Below are the code and all the weights of a small trained network. Each question names an input and a target symbol and asks about switching units off, where a switched-off unit gives its printed mean instead of its output.

import numpy as np


def w(rows, s, z=0):
    codes = np.array(rows[::2]) - 128.0
    scale = np.full(codes.shape[1], s)
    scale[-1] = z or s
    return codes * scale


def norm(h):
    return h / np.sqrt((h * h).mean(-1, keepdims=True) + 1e-5)


def f(y):
    return np.maximum(y, 0)


def softmax(a):
    e = np.exp(a - a.max(-1, keepdims=True))
    return e / e.sum(-1, keepdims=True)


def log_softmax(a):
    a = a - a.max(-1, keepdims=True)
    return a - np.log(np.exp(a).sum(-1, keepdims=True))


def net(x, mask):
    ids = ['ΘΛΞΣΨΩαβγεζημπτ'.index(c) for c in x.split()]
    T = len(ids)
    res = E[ids] + P[:T]
    u = 0
    for l in range(2):
        r = norm(res)
        for j in range(2):
            rows = slice(3 * j, 3 * j + 3)
            q, k, v = (r @ M[l][rows].T for M in (Q, K, V))
            z = softmax(np.where(np.tri(T) > 0, q @ k.T / 3**0.5, -1e9)) @ v
            o = O[l][rows]
            res = res + np.where(mask[u + j], z, o[:, -1]) @ o[:, :-1]
        u += 2
        y = f(norm(res) @ A[l][:, :-1].T + A[l][:, -1])
        res = res + np.where(mask[u : u + 12], y, B[l][:, -1]) @ B[l][:, :-1]
        u += 12
    return log_softmax(norm(res)[-1] @ U[:, :-1].T + U[:, -1])


Q, K, V, O, A, B = {}, {}, {}, {}, {}, {}
E = w([
[172,193,226,109,125,143],'Θ',
[150,49,68,133,169,193],'Λ',
[5,19,96,207,121,100],'Ξ',
[215,72,153,64,107,107],'Σ',
[10,150,135,106,187,141],'Ψ',
[98,13,64,51,181,57],'Ω',
[144,166,212,129,125,47],'α',
[93,104,182,63,94,60],'β',
[170,100,113,227,194,158],'γ',
[220,103,131,152,164,223],'ε',
[83,112,167,142,178,41],'ζ',
[182,189,188,171,172,165],'η',
[166,168,30,53,119,198],'μ',
[196,139,158,211,174,59],'π',
[115,139,10,20,152,146],'τ',
],0.022)
P = w([
[126,226,37,122,176,77],'0',
[115,178,85,104,207,80],'1',
[117,138,118,95,205,90],'2',
[120,112,146,95,197,103],'3',
[124,91,170,97,184,113],'4',
[128,74,196,105,167,121],'5',
[139,57,219,116,146,132],'6',
[148,38,236,134,121,145],'7',
[153,22,255,144,92,150],'8',
],0.0094)
Q[0] = w([
[12,56,118,189,192,85],'0.h1',
[177,189,179,200,208,65],'0.h1',
[128,131,104,208,202,252],'0.h1',
[63,230,35,83,51,142],'0.h2',
[189,153,18,111,37,129],'0.h2',
[48,47,90,68,181,104],'0.h2',
],0.037)
K[0] = w([
[3,96,78,204,152,89],'0.h1',
[171,192,175,222,150,74],'0.h1',
[125,139,114,202,180,237],'0.h1',
[73,239,47,75,158,120],'0.h2',
[191,159,9,81,126,116],'0.h2',
[42,38,71,116,128,118],'0.h2',
],0.04)
V[0] = w([
[115,40,203,166,135,171],'0.h1',
[81,88,138,174,57,189],'0.h1',
[83,192,2,110,213,133],'0.h1',
[113,100,146,98,183,96],'0.h2',
[133,179,57,87,160,127],'0.h2',
[135,30,240,166,80,155],'0.h2',
],0.015)
O[0] = w([
[88,191,50,118,67,107,158],'0.h1',
[109,193,90,48,82,134,1],'0.h1',
[226,130,198,138,5,129,176],'0.h1',
[150,180,121,145,153,148,241],'0.h2',
[60,172,92,121,149,141,101],'0.h2',
[212,100,209,154,92,119,170],'0.h2',
],0.012,0.0088)
A[0] = w([
[233,100,74,98,144,122,157],'0.n1',
[120,114,117,104,114,86,139],'0.n2',
[165,124,144,140,149,158,91],'0.n3',
[157,181,51,174,181,98,252],'0.n4',
[108,152,126,97,99,130,83],'0.n5',
[120,84,147,145,141,143,36],'0.n6',
[193,96,231,123,80,133,126],'0.n7',
[176,120,112,83,202,190,195],'0.n8',
[105,154,90,91,146,149,104],'0.n9',
[98,191,210,70,136,91,172],'0.n10',
[102,154,44,127,147,106,104],'0.n11',
[207,139,146,5,123,143,124],'0.n12',
],0.025,0.0035)
B[0] = w([
[68,149,133,187,209,127,212],'0.n1',
[116,139,143,96,107,73,141],'0.n2',
[97,182,122,139,113,150,197],'0.n3',
[103,153,101,110,235,196,209],'0.n4',
[93,94,148,151,135,166,149],'0.n5',
[146,98,160,128,149,104,169],'0.n6',
[86,3,186,200,120,104,252],'0.n7',
[64,81,171,77,134,122,213],'0.n8',
[160,40,120,164,131,138,149],'0.n9',
[94,176,196,166,239,155,180],'0.n10',
[120,158,155,155,75,62,139],'0.n11',
[98,200,75,179,158,120,181],'0.n12',
],0.028,0.017)
Q[1] = w([
[145,160,118,147,111,129],'1.h1',
[94,126,139,164,163,119],'1.h1',
[170,146,81,134,127,150],'1.h1',
[168,158,125,124,126,144],'1.h2',
[2,93,157,145,164,75],'1.h2',
[125,127,114,120,132,147],'1.h2',
],0.067)
K[1] = w([
[144,149,118,111,93,148],'1.h1',
[166,140,107,160,59,82],'1.h1',
[133,131,58,114,215,216],'1.h1',
[144,189,109,147,163,135],'1.h2',
[165,34,166,135,3,101],'1.h2',
[158,146,130,125,154,124],'1.h2',
],0.036)
V[1] = w([
[186,182,149,87,103,128],'1.h1',
[95,119,192,226,175,116],'1.h1',
[90,42,175,94,144,129],'1.h1',
[125,131,120,145,144,56],'1.h2',
[143,107,130,170,169,173],'1.h2',
[87,253,117,100,84,82],'1.h2',
],0.025)
O[1] = w([
[71,123,118,180,178,139,51],'1.h1',
[185,105,70,53,72,91,255],'1.h1',
[193,147,125,125,49,111,190],'1.h1',
[138,90,123,50,82,180,145],'1.h2',
[83,134,107,95,205,101,161],'1.h2',
[220,155,140,141,7,101,69],'1.h2',
],0.016,0.039)
A[1] = w([
[156,254,96,3,231,74,8],'1.n1',
[85,29,124,47,181,65,80],'1.n2',
[227,99,146,132,199,83,138],'1.n3',
[143,152,124,157,104,41,21],'1.n4',
[34,92,68,168,102,96,181],'1.n5',
[199,88,123,142,132,123,71],'1.n6',
[112,105,162,159,172,142,68],'1.n7',
[171,186,131,104,138,57,45],'1.n8',
[106,106,29,190,92,180,3],'1.n9',
[94,231,31,29,235,153,204],'1.n10',
[182,162,68,198,138,139,9],'1.n11',
[148,133,99,141,91,190,134],'1.n12',
],0.022,0.0024)
B[1] = w([
[17,188,106,135,135,181,216],'1.n1',
[170,24,148,157,153,90,252],'1.n2',
[167,169,85,94,152,130,170],'1.n3',
[109,125,145,120,179,97,132],'1.n4',
[160,161,105,75,166,139,163],'1.n5',
[112,152,125,149,147,146,139],'1.n6',
[120,104,92,106,119,116,162],'1.n7',
[110,158,131,78,145,121,134],'1.n8',
[113,133,111,68,89,119,134],'1.n9',
[3,169,149,137,167,160,238],'1.n10',
[127,94,112,162,119,110,130],'1.n11',
[117,98,119,139,116,155,131],'1.n12',
],0.052,0.036)
U = w([
[51,148,119,141,181,157,168],'Θ',
[179,55,98,90,178,66,133],'Λ',
[147,126,76,94,87,166,124],'Ξ',
[218,187,124,133,170,173,182],'Σ',
[195,151,34,206,149,174,150],'Ψ',
[113,84,19,203,69,175,14],'Ω',
[124,178,204,190,137,58,6],'α',
[150,99,156,136,90,251,53],'β',
[106,134,15,199,90,55,21],'γ',
[121,153,146,114,34,75,253],'ε',
[175,148,233,83,149,188,60],'ζ',
[140,195,90,165,148,22,67],'η',
[171,197,205,96,159,78,100],'μ',
[162,180,121,232,123,171,105],'π',
[149,129,66,88,95,154,115],'τ',
],0.013,0.0048)

Each question gives the input, a string of symbols that net reads in full, and the target symbol t.
The units are the heads (3 rows each of Q, K, V and O) and the neurons (one row each of A and B). Each row of codes is followed by its name. A weight is (code - 128) times the scale printed after its matrix; where a second scale follows, it is the last column's (O, A, B and U).
mask holds one flag per unit, layer by layer, with each layer's heads first. A switched-off unit (its flag False) gives its mean, the last column of its rows in O or B, instead of its output. The means were averaged over made-up inputs and are rounded, as every weight is.
A unit's drop is (log p(t) with every unit on - log p(t) with that unit switched off) / (log p(t) with every unit on - log p(t) with every unit switched off).
most important unit: the unit with the biggest drop
top k neurons: the k neurons with the biggest drops, biggest first
top k neurons in layer l: the k neurons of layer l with the biggest drops, biggest first
which heads matter: for each layer, one digit per head in row order, 1 if its drop is at least 0.15 and else 0, layers parted by /
input Ω Ξ Θ π Ψ τ γ, target Ω: top 4 neurons in layer 0 : 0.n7, 0.n4, 0.n1, 0.n2
input α α Θ Ψ β Θ, target Λ: which heads matter : 01 / 00
input Ξ β ζ Ψ Ω Λ Ψ τ, target τ: top 3 neurons in layer 0 : 0.n7, 0.n12, 0.n8
input Ψ π ε Σ Ξ, target ε: which heads matter : 10 / 01
input ζ ζ Ω Ξ μ π, target Ψ: top 3 neurons : 0.n4, 1.n10, 0.n7
input η μ μ, target Λ: top 2 neurons : 0.n9, 0.n8
input γ ε Ξ Ψ η, target β: top 2 neurons in layer 0 : 0.n7, 0.n4
input Λ π Λ, target Λ: which heads matter : 10 / 00
input ζ Θ Ξ μ η π γ Σ β, target μ: which heads matter : 11 / 01
input Σ α μ Θ Ξ ε τ ζ, target α: which heads matter : 11 / 01
input Ξ π γ α ζ ζ ζ Λ, target γ: top 3 neurons in layer 0 : 0.n7, 0.n1, 0.n10
input γ α Λ ε ε η η ε, target Λ: which heads matter : 01 / 00
input η ζ γ η Ψ Ξ ζ μ, target Ξ: top 2 neurons in layer 1 : 1.n2, 1.n10
input γ π π, target Λ: which heads matter : 10 / 00
input Ψ α ζ Λ β Ψ, target Λ: most important unit : 0.h1
input μ Ξ μ τ π ζ ε Ψ, target π: which heads matter : 10 / 01
input ζ Θ η Ψ Ω Ω, target Λ: top 3 neurons : 0.n10, 0.n4, 1.n10
input ζ Ξ π Ψ β, target μ: top 2 neurons in layer 0 : 0.n7, 0.n11
input η Θ β ζ Σ Λ ζ Θ, target Λ: which heads matter : 00 / 00
input η Ξ Λ, target γ: top 2 neurons : 0.n1, 1.n10
input η β Θ μ ζ γ Ω π μ, target Λ: top 4 neurons : 0.n9, 0.n11, 0.n10, 0.n12
input Ξ ζ ζ Σ, target Λ: which heads matter : 01 / 01
input ζ Ω α Λ ε γ α, target Λ: which heads matter : 00 / 00
input ε ζ Λ Ψ Θ Λ, target Λ: which heads matter : 00 / 00
input γ ζ Ξ γ ε Λ Σ, target Λ: which heads matter : 00 / 01
input ζ Ψ β Ξ α γ Ω, target η: which heads matter : 11 / 01
input τ Λ Ξ α, target Σ: top 4 neurons : 0.n7, 1.n10, 1.n2, 1.n1
input π γ μ τ α α, target Λ: which heads matter : 01 / 00
input γ ζ ε Λ Θ Ξ π Ω, target η: top 3 neurons in layer 0 : 0.n12, 0.n7, 0.n1
